Here is a tiny trained network, its code and every weight. The questions are about switching its units off for an input and a class, where a switched-off unit gives its printed mean instead of its output.

import numpy as np


def w(rows, s, z=0):
    codes = np.array(rows[::2]) - 128.0
    scale = np.full(codes.shape[1], s)
    scale[-1] = z or s
    return codes * scale


def norm(h):
    return h / np.sqrt((h * h).mean(-1, keepdims=True) + 1e-5)


def f(y):
    return np.maximum(y, 0)


def log_softmax(a):
    a = a - a.max(-1, keepdims=True)
    return a - np.log(np.exp(a).sum(-1, keepdims=True))


def net(x, mask):
    res = np.array(x, float).reshape(1, 8) / 4 @ E
    u = 0
    for l in range(2):
        y = f(norm(res) @ A[l][:, :-1].T + A[l][:, -1])
        res = res + np.where(mask[u : u + 10], y, B[l][:, -1]) @ B[l][:, :-1]
        u += 10
    return log_softmax(norm(res)[-1] @ U[:, :-1].T + U[:, -1])


A, B = {}, {}
E = w([
[123,130,139,124,110,139,129,113,137,140,122,144],'x0',
[74,164,150,126,82,94,217,206,71,178,78,112],'x1',
[187,112,94,176,114,116,195,92,64,3,64,184],'x2',
[86,91,170,86,76,55,135,71,123,79,165,87],'x3',
[134,137,105,113,127,123,134,137,140,113,126,115],'x4',
[132,135,116,140,111,125,119,129,133,129,130,120],'x5',
[122,131,128,137,133,125,123,131,126,123,130,122],'x6',
[118,136,130,130,133,133,127,127,124,119,131,127],'x7',
],0.0033)
A[0] = w([
[223,184,45,180,179,193,42,155,158,172,93,170,134],'0.n1',
[56,45,172,89,56,71,128,105,100,66,174,69,33],'0.n2',
[218,66,123,199,109,101,169,90,122,9,51,200,153],'0.n3',
[194,103,162,154,170,211,51,24,175,115,180,119,93],'0.n4',
[104,138,145,72,105,105,80,127,144,178,226,111,143],'0.n5',
[142,172,215,160,137,123,163,179,158,128,147,182,83],'0.n6',
[79,74,86,81,91,66,67,80,90,72,184,148,74],'0.n7',
[156,148,70,182,193,252,120,187,115,170,83,222,66],'0.n8',
[65,119,122,125,131,109,166,151,122,122,155,157,56],'0.n9',
[112,54,197,75,42,7,120,56,129,72,202,103,5],'0.n10',
],0.003,0.0013)
B[0] = w([
[139,130,217,127,175,120,152,37,156,113,88,81,226],'0.n1',
[191,203,128,205,175,211,189,159,181,173,60,81,210],'0.n2',
[87,115,114,146,129,68,96,166,152,130,215,191,254],'0.n3',
[147,53,89,38,61,164,51,230,76,1,166,67,220],'0.n4',
[120,70,138,184,167,103,183,183,207,103,168,195,207],'0.n5',
[134,126,77,80,128,144,119,129,152,79,132,87,147],'0.n6',
[224,171,162,183,177,199,130,26,186,175,110,96,184],'0.n7',
[149,171,167,170,146,112,213,2,181,181,73,24,222],'0.n8',
[126,95,92,104,106,173,91,110,119,125,111,121,145],'0.n9',
[173,196,120,186,230,150,161,58,121,175,19,75,227],'0.n10',
],0.0031,0.0044)
A[1] = w([
[75,142,136,84,52,102,158,166,57,160,137,144,27],'1.n1',
[202,124,48,161,155,179,60,121,203,93,218,120,203],'1.n2',
[46,89,215,74,169,139,76,199,219,221,237,71,174],'1.n3',
[58,178,116,153,82,109,142,167,93,162,91,120,120],'1.n4',
[81,225,105,129,53,128,235,222,56,192,72,113,110],'1.n5',
[77,120,143,143,57,157,161,216,73,158,142,71,11],'1.n6',
[183,120,145,204,166,74,185,48,135,64,115,195,177],'1.n7',
[116,112,110,181,81,58,142,98,27,33,94,254,62],'1.n8',
[106,187,153,134,108,89,203,184,77,133,68,122,2],'1.n9',
[158,154,124,93,131,127,135,43,87,165,60,54,109],'1.n10',
],0.0032,0.00094)
B[1] = w([
[155,98,114,74,200,192,58,119,113,76,126,97,153],'1.n1',
[62,64,219,71,61,131,150,153,3,164,58,163,238],'1.n2',
[130,228,10,196,84,47,212,155,81,105,136,213,248],'1.n3',
[188,68,133,67,149,172,115,123,179,48,138,138,178],'1.n4',
[144,18,182,62,128,156,20,83,93,68,155,119,239],'1.n5',
[168,69,123,118,88,158,101,52,117,66,105,163,164],'1.n6',
[61,206,100,88,103,121,149,210,161,236,144,80,253],'1.n7',
[82,177,68,140,119,78,136,197,190,235,207,199,199],'1.n8',
[157,120,149,139,144,181,34,75,137,110,164,122,200],'1.n9',
[114,149,162,211,182,147,138,105,140,100,72,58,200],'1.n10',
],0.0034,0.0045)
U = w([
[141,167,165,174,183,148,192,77,160,160,65,46,249],'0',
[82,163,34,130,82,57,169,223,125,157,202,226,122],'1',
[135,1,172,36,99,193,32,132,62,63,134,133,2],'2',
],0.0084,0.00094)

Each question gives the input, the list of numbers given to net, and the class t.
The units are the neurons (one row each of A and B). Each row of codes is followed by its name. A weight is (code - 128) times the scale printed after its matrix; where a second scale follows, it is the last column's (A, B and U).
mask holds one flag per neuron, layer by layer. A switched-off neuron (its flag False) gives its mean, the last column of its row in B, instead of its output. The means were averaged over made-up inputs and are rounded, as every weight is.
A unit's drop is (log p(t) with every unit on - log p(t) with that unit switched off) / (log p(t) with every unit on - log p(t) with every unit switched off).
The circuit of an input: a set's keep is (log p(t) with only the set's units on - log p(t) with every unit switched off) / (log p(t) with every unit on - log p(t) with every unit switched off). Starting from the 12 units with the biggest drops (on a tie, the unit counted first), units are removed one at a time, each time the one whose removal leaves the highest keep (on an exact tie, the one counted first), for as long as the keep stays at least 0.8.
circuit, biggest first: the units of the circuit, biggest drop first
k most important neurons: the k neurons with the biggest drops, biggest first
k most important neurons of layer l: the k neurons of layer l with the biggest drops, biggest first
drop when u is switched off: that unit's drop, to one decimal
input [4,-7,2,7,5,3,2,-2], class 0: 3 most important neurons of layer 0 : 0.n10; 0.n7; 0.n2
input [-6,4,4,-1,7,5,-6,-2], class 1: 3 most important neurons : 1.n8; 0.n3; 0.n2
input [-8,-8,-8,5,4,-1,-7,8], class 1: circuit, biggest first : 1.n3
input [-8,8,6,-6,0,-3,-8,3], class 2: 2 most important neurons : 1.n5; 0.n10
input [7,-4,-2,-3,6,6,-7,-3], class 2: 4 most important neurons : 0.n4; 0.n10; 1.n2; 0.n2
input [7,-4,-2,-1,-4,-5,-7,0], class 2: 2 most important neurons of layer 0 : 0.n4; 0.n3
input [0,-3,7,8,-4,-8,-1,-8], class 0: 4 most important neurons : 0.n10; 0.n7; 0.n2; 1.n3
input [5,-4,3,-1,1,2,-5,1], class 2: 2 most important neurons : 0.n4; 1.n3
input [3,-6,-3,6,-1,-1,8,2], class 0: 3 most important neurons : 0.n10; 0.n7; 1.n5
input [7,-6,1,-4,-8,4,8,-2], class 2: 2 most important neurons : 0.n4; 0.n10
input [5,-8,-5,8,-4,-6,0,0], class 0: 3 most important neurons : 0.n10; 0.n7; 1.n5
input [7,1,-6,-3,1,5,-1,7], class 1: 2 most important neurons : 1.n3; 0.n10
input [4,-8,4,8,8,-8,7,1], class 0: 4 most important neurons : 0.n10; 0.n7; 1.n5; 0.n2
input [2,5,7,-4,-5,-3,6,5], class 1: most important neuron : 1.n8
input [8,-7,1,8,3,8,-5,-3], class 0: 2 most important neurons : 0.n10; 0.n7
input [3,-6,-7,4,8,-2,8,4], class 1: 3 most important neurons : 1.n3; 1.n5; 0.n5
input [8,5,-8,4,-1,1,2,-6], class 1: drop when 1.n3 is switched off : 1.9
input [-2,4,-4,-1,3,-2,4,-4], class 1: drop when 1.n2 is switched off : 0.2
input [3,-6,0,7,-4,8,7,-6], class 0: drop when 0.n2 is switched off : 0.2
input [5,-2,8,4,-7,6,7,1], class 1: most important neuron of layer 0 : 0.n3
